Below is a small trained network, with its code and all its weights. Each question gives an input and a class and asks what happens when units are switched off, that is, made to give their printed mean instead of their output.

import numpy as np


def w(rows, s, z=0):
    codes = np.array(rows[::2]) - 128.0
    scale = np.full(codes.shape[1], s)
    scale[-1] = z or s
    return codes * scale


def norm(h):
    return h / np.sqrt((h * h).mean(-1, keepdims=True) + 1e-5)


def f(y):
    return np.maximum(y, 0)


def log_softmax(a):
    a = a - a.max(-1, keepdims=True)
    return a - np.log(np.exp(a).sum(-1, keepdims=True))


def net(x, mask):
    res = np.array(x, float).reshape(1, 7) / 4 @ E
    u = 0
    for l in range(2):
        y = f(norm(res) @ A[l][:, :-1].T + A[l][:, -1])
        res = res + np.where(mask[u : u + 6], y, B[l][:, -1]) @ B[l][:, :-1]
        u += 6
    return log_softmax(norm(res)[-1] @ U[:, :-1].T + U[:, -1])


A, B = {}, {}
E = w([
[147,82,118,196,25,41,217,137,65],'x0',
[43,159,59,78,87,168,113,131,22],'x1',
[126,133,125,125,134,124,136,133,130],'x2',
[128,128,118,130,132,127,133,127,125],'x3',
[125,128,132,130,124,124,125,121,124],'x4',
[241,44,149,100,225,136,66,152,3],'x5',
[56,127,242,177,213,243,228,167,107],'x6',
],0.0023)
A[0] = w([
[180,38,150,173,3,121,200,200,79,4],'L0N0',
[83,122,165,202,159,179,200,228,137,115],'L0N1',
[180,106,183,175,144,67,160,117,171,14],'L0N2',
[233,92,163,183,163,56,161,116,191,65],'L0N3',
[247,62,120,94,167,129,123,161,23,75],'L0N4',
[76,124,100,79,91,141,146,132,15,21],'L0N5',
],0.0047,0.0029)
B[0] = w([
[71,253,27,127,226,7,147,98,139,200],'L0N0',
[198,99,140,175,97,141,117,101,72,248],'L0N1',
[77,121,94,77,69,168,99,219,128,170],'L0N2',
[79,136,99,65,109,143,110,192,69,212],'L0N3',
[115,40,164,130,161,101,61,112,129,253],'L0N4',
[80,159,135,3,92,136,80,218,120,181],'L0N5',
],0.006,0.0043)
A[1] = w([
[137,112,53,161,156,57,75,80,105,255],'L1N0',
[229,83,38,107,22,111,68,108,182,88],'L1N1',
[125,175,143,120,216,180,66,114,196,69],'L1N2',
[164,170,114,79,193,174,55,118,167,60],'L1N3',
[128,106,173,153,158,104,126,254,220,103],'L1N4',
[75,187,111,155,17,127,206,60,252,82],'L1N5',
],0.0055,0.0034)
B[1] = w([
[152,171,163,171,140,197,191,95,228,253],'L1N0',
[140,96,181,172,2,179,170,147,41,181],'L1N1',
[138,172,60,144,120,12,221,117,99,175],'L1N2',
[56,193,84,173,115,54,190,127,165,178],'L1N3',
[43,204,58,36,35,174,41,160,92,163],'L1N4',
[189,40,158,92,237,119,40,122,128,198],'L1N5',
],0.0062,0.0057)
U = w([
[59,239,33,225,202,29,226,40,198,103],'0',
[14,168,41,35,18,237,25,254,57,43],'1',
[200,78,203,235,56,244,208,76,98,254],'2',
[206,20,200,129,226,148,36,60,214,60],'3',
],0.0054,0.0041)

Each question gives the input, the list of numbers given to net, and the class t.
The units are the neurons (one row each of A and B). Each row of codes is followed by its name. A weight is (code - 128) times the scale printed after its matrix; where a second scale follows, it is the last column's (A, B and U).
mask holds one flag per neuron, layer by layer. A switched-off neuron (its flag False) gives its mean, the last column of its row in B, instead of its output. The means were averaged over made-up inputs and are rounded, as every weight is.
A unit's drop is (log p(t) with every unit on - log p(t) with that unit switched off) / (log p(t) with every unit on - log p(t) with every unit switched off).
The circuit of an input: a set's keep is (log p(t) with only the set's units on - log p(t) with every unit switched off) / (log p(t) with every unit on - log p(t) with every unit switched off). Starting from all 12 units, units are removed one at a time, each time the one whose removal leaves the highest keep (on an exact tie, the one counted first), for as long as the keep stays at least 0.8.
units of the circuit, in order: the units of the circuit, biggest drop first
top k neurons: the k neurons with the biggest drops, biggest first
top k neurons in layer l: the k neurons of layer l with the biggest drops, biggest first
input [-8,1,-2,0,0,-5,1], class 0: units of the circuit, in order	[L1N2]
input [7,-8,-6,2,-2,-4,0], class 1: top 2 neurons	[L0N2 L0N3]
input [3,3,-5,2,4,-8,-3], class 3: top 2 neurons	[L1N5 L0N1]
input [-6,-2,5,8,5,-7,-3], class 3: top 4 neurons	[L1N5 L0N4 L0N0 L0N5]
input [0,4,-6,0,-7,4,-6], class 2: units of the circuit, in order	[L1N1 L1N0]
input [-3,0,5,-7,-6,-2,-1], class 0: top 2 neurons	[L0N1 L1N2]
input [-4,4,-5,-1,-1,5,-6], class 2: units of the circuit, in order	[L1N1 L1N0]
input [-4,-5,3,-7,-6,-7,3], class 3: top 2 neurons	[L1N5 L0N4]
input [-6,-5,-8,-2,-4,-1,6], class 0: top 2 neurons in layer 1	[L1N2 L1N1]
input [-5,5,-6,-5,-1,-7,-5], class 3: top 2 neurons	[L1N5 L0N1]
input [-6,5,-6,-2,-4,0,8], class 2: top 2 neurons	[L0N0 L0N1]
input [-1,1,4,-6,1,2,-2], class 2: top 4 neurons	[L0N0 L1N5 L1N0 L0N3]
input [0,0,0,4,-8,1,2], class 2: top 2 neurons in layer 0	[L0N1 L0N0]
input [-5,-8,2,-6,3,2,4], class 1: units of the circuit, in order	[L1N4]
input [-3,-3,6,5,1,-3,5], class 2: top 3 neurons	[L0N1 L0N0 L1N5]
input [-5,5,-3,-1,1,-4,-6], class 2: top 3 neurons	[L1N1 L0N0 L0N3]
input [-4,-5,7,4,-6,2,5], class 1: top 2 neurons in layer 1	[L1N0 L1N4]
input [8,-8,6,3,4,5,-5], class 0: top 3 neurons	[L0N0 L1N0 L0N5]
input [8,7,8,-3,-3,1,-4], class 0: top 3 neurons in layer 0	[L0N0 L0N3 L0N2]
input [0,3,-6,-1,-2,-8,2], class 3: units of the circuit, in order	[L1N5]
input [1,-6,-3,-2,1,4,6], class 1: top 2 neurons in layer 0	[L0N2 L0N3]
